Below is a small trained network, with its code and all its weights. Each question gives an input and a class and asks what happens when units are switched off, that is, made to give their printed mean instead of their output.

import numpy as np


def w(rows, s, z=0):
    codes = np.array(rows[::2]) - 128.0
    scale = np.full(codes.shape[1], s)
    scale[-1] = z or s
    return codes * scale


def f(y):
    return y / 2 * (1 + np.tanh(0.7978845608 * (y + 0.044715 * y**3)))


def log_softmax(a):
    a = a - a.max(-1, keepdims=True)
    return a - np.log(np.exp(a).sum(-1, keepdims=True))


def net(x, mask):
    res = np.array(x, float).reshape(1, 4) / 4 @ E
    y = f(res @ A[0][:, :-1].T + A[0][:, -1])
    res = res + np.where(mask, y, B[0][:, -1]) @ B[0][:, :-1]
    return log_softmax(res[-1] @ U[:, :-1].T + U[:, -1])


A, B = {}, {}
E = w([
[46,155,56,131,1,75,95,207],'x0',
[47,152,150,84,210,147,211,237],'x1',
[128,211,80,41,194,26,139,97],'x2',
[148,60,205,46,140,92,136,97],'x3',
],0.0094)
A[0] = w([
[67,169,122,157,150,191,171,204,164],'neuron 0',
[121,142,160,96,188,128,172,129,173],'neuron 1',
[78,156,108,127,110,167,188,185,208],'neuron 2',
[100,181,128,141,103,100,118,99,3],'neuron 3',
[158,163,99,81,189,93,145,83,69],'neuron 4',
[109,117,144,148,146,133,110,117,51],'neuron 5',
[134,104,107,199,76,146,96,97,162],'neuron 6',
[148,7,230,156,128,231,165,99,145],'neuron 7',
[132,186,60,149,108,93,115,142,26],'neuron 8',
[179,177,97,220,144,152,96,70,139],'neuron 9',
[100,163,80,155,102,119,109,154,103],'neuron 10',
[157,136,166,148,221,208,188,110,169],'neuron 11',
[114,126,123,166,112,112,129,137,67],'neuron 12',
[136,126,107,139,136,131,177,129,48],'neuron 13',
[101,200,82,156,123,133,151,128,17],'neuron 14',
[192,138,121,176,134,149,99,68,152],'neuron 15',
[134,112,176,84,154,86,200,138,39],'neuron 16',
[165,100,167,142,167,136,143,134,159],'neuron 17',
[130,70,131,178,88,161,125,128,166],'neuron 18',
[125,119,135,145,118,136,142,121,25],'neuron 19',
[161,134,130,146,190,165,195,131,121],'neuron 20',
[157,170,113,94,180,100,128,81,127],'neuron 21',
[170,86,167,156,142,180,140,121,54],'neuron 22',
[152,172,151,97,158,119,159,74,55],'neuron 23',
[154,97,119,152,134,135,92,112,59],'neuron 24',
],0.014,0.0048)
B[0] = w([
[58,139,57,55,187,67,97,127,225],'neuron 0',
[43,118,100,88,158,97,131,107,189],'neuron 1',
[70,145,99,107,148,66,100,125,214],'neuron 2',
[156,108,109,149,135,150,135,124,144],'neuron 3',
[175,92,165,103,92,103,197,100,179],'neuron 4',
[134,134,111,110,103,140,128,124,127],'neuron 5',
[89,203,154,103,171,124,90,183,203],'neuron 6',
[211,90,92,252,144,237,135,125,250],'neuron 7',
[113,83,103,175,157,184,103,134,177],'neuron 8',
[134,198,190,113,97,146,76,197,189],'neuron 9',
[76,109,83,173,181,142,114,119,186],'neuron 10',
[67,94,8,186,170,148,127,114,217],'neuron 11',
[99,130,142,125,142,137,143,127,143],'neuron 12',
[120,115,120,135,114,128,106,136,128],'neuron 13',
[120,184,148,126,135,148,96,177,163],'neuron 14',
[193,168,160,110,98,139,122,181,185],'neuron 15',
[50,151,119,77,136,52,95,124,177],'neuron 16',
[111,102,66,161,136,134,120,101,173],'neuron 17',
[207,157,161,108,79,134,139,113,194],'neuron 18',
[124,117,147,122,106,130,137,134,127],'neuron 19',
[88,116,60,145,175,142,124,130,176],'neuron 20',
[195,103,147,138,104,136,175,94,176],'neuron 21',
[187,110,128,160,107,144,148,124,177],'neuron 22',
[121,73,134,103,102,73,167,96,163],'neuron 23',
[135,151,125,108,112,128,118,160,148],'neuron 24',
],0.011,0.02)
U = w([
[195,173,254,88,100,66,150,138,4],'0',
[218,168,146,202,146,214,76,176,115],'1',
[178,78,98,183,165,145,168,73,158],'2',
[42,153,95,151,193,121,81,158,208],'3',
],0.0091,0.0026)

Each question gives the input, the list of numbers given to net, and the class t.
The units are the neurons (one row each of A and B). Each row of codes is followed by its name. A weight is (code - 128) times the scale printed after its matrix; where a second scale follows, it is the last column's (A, B and U).
mask holds one flag per neuron, in row order. A switched-off neuron (its flag False) gives its mean, the last column of its row in B, instead of its output. The means were averaged over made-up inputs and are rounded, as every weight is.
A unit's drop is (log p(t) with every unit on - log p(t) with that unit switched off) / (log p(t) with every unit on - log p(t) with every unit switched off).
The circuit of an input: a set's keep is (log p(t) with only the set's units on - log p(t) with every unit switched off) / (log p(t) with every unit on - log p(t) with every unit switched off). Starting from the 12 units with the biggest drops (on a tie, the unit counted first), units are removed one at a time, each time the one whose removal leaves the highest keep (on an exact tie, the one counted first), for as long as the keep stays at least 0.8.
units of the circuit, in order: the units of the circuit, biggest drop first
top k neurons: the k neurons with the biggest drops, biggest first
drop of u: that unit's drop, to one decimal
input [2,4,-6,4], class 1: units of the circuit, in order => [neuron 7]
input [-6,3,8,8], class 2: top 2 neurons => [neuron 4; neuron 21]
input [-6,1,-5,5], class 2: top 2 neurons => [neuron 11; neuron 9]
input [-1,1,-8,-8], class 1: top 3 neurons => [neuron 7; neuron 18; neuron 1]
input [0,0,-3,8], class 1: top 2 neurons => [neuron 7; neuron 0]
input [0,-4,4,7], class 0: top 2 neurons => [neuron 7; neuron 11]
input [-8,6,-8,-8], class 2: top 2 neurons => [neuron 7; neuron 22]
input [2,-4,2,0], class 1: top 2 neurons => [neuron 0; neuron 2]
input [-8,-1,7,5], class 2: drop of neuron 19 => 0.0
input [-2,-2,6,4], class 0: drop of neuron 11 => 0.1
input [-2,2,5,3], class 2: drop of neuron 21 => 0.2
input [8,-5,5,8], class 2: drop of neuron 9 => 0.2
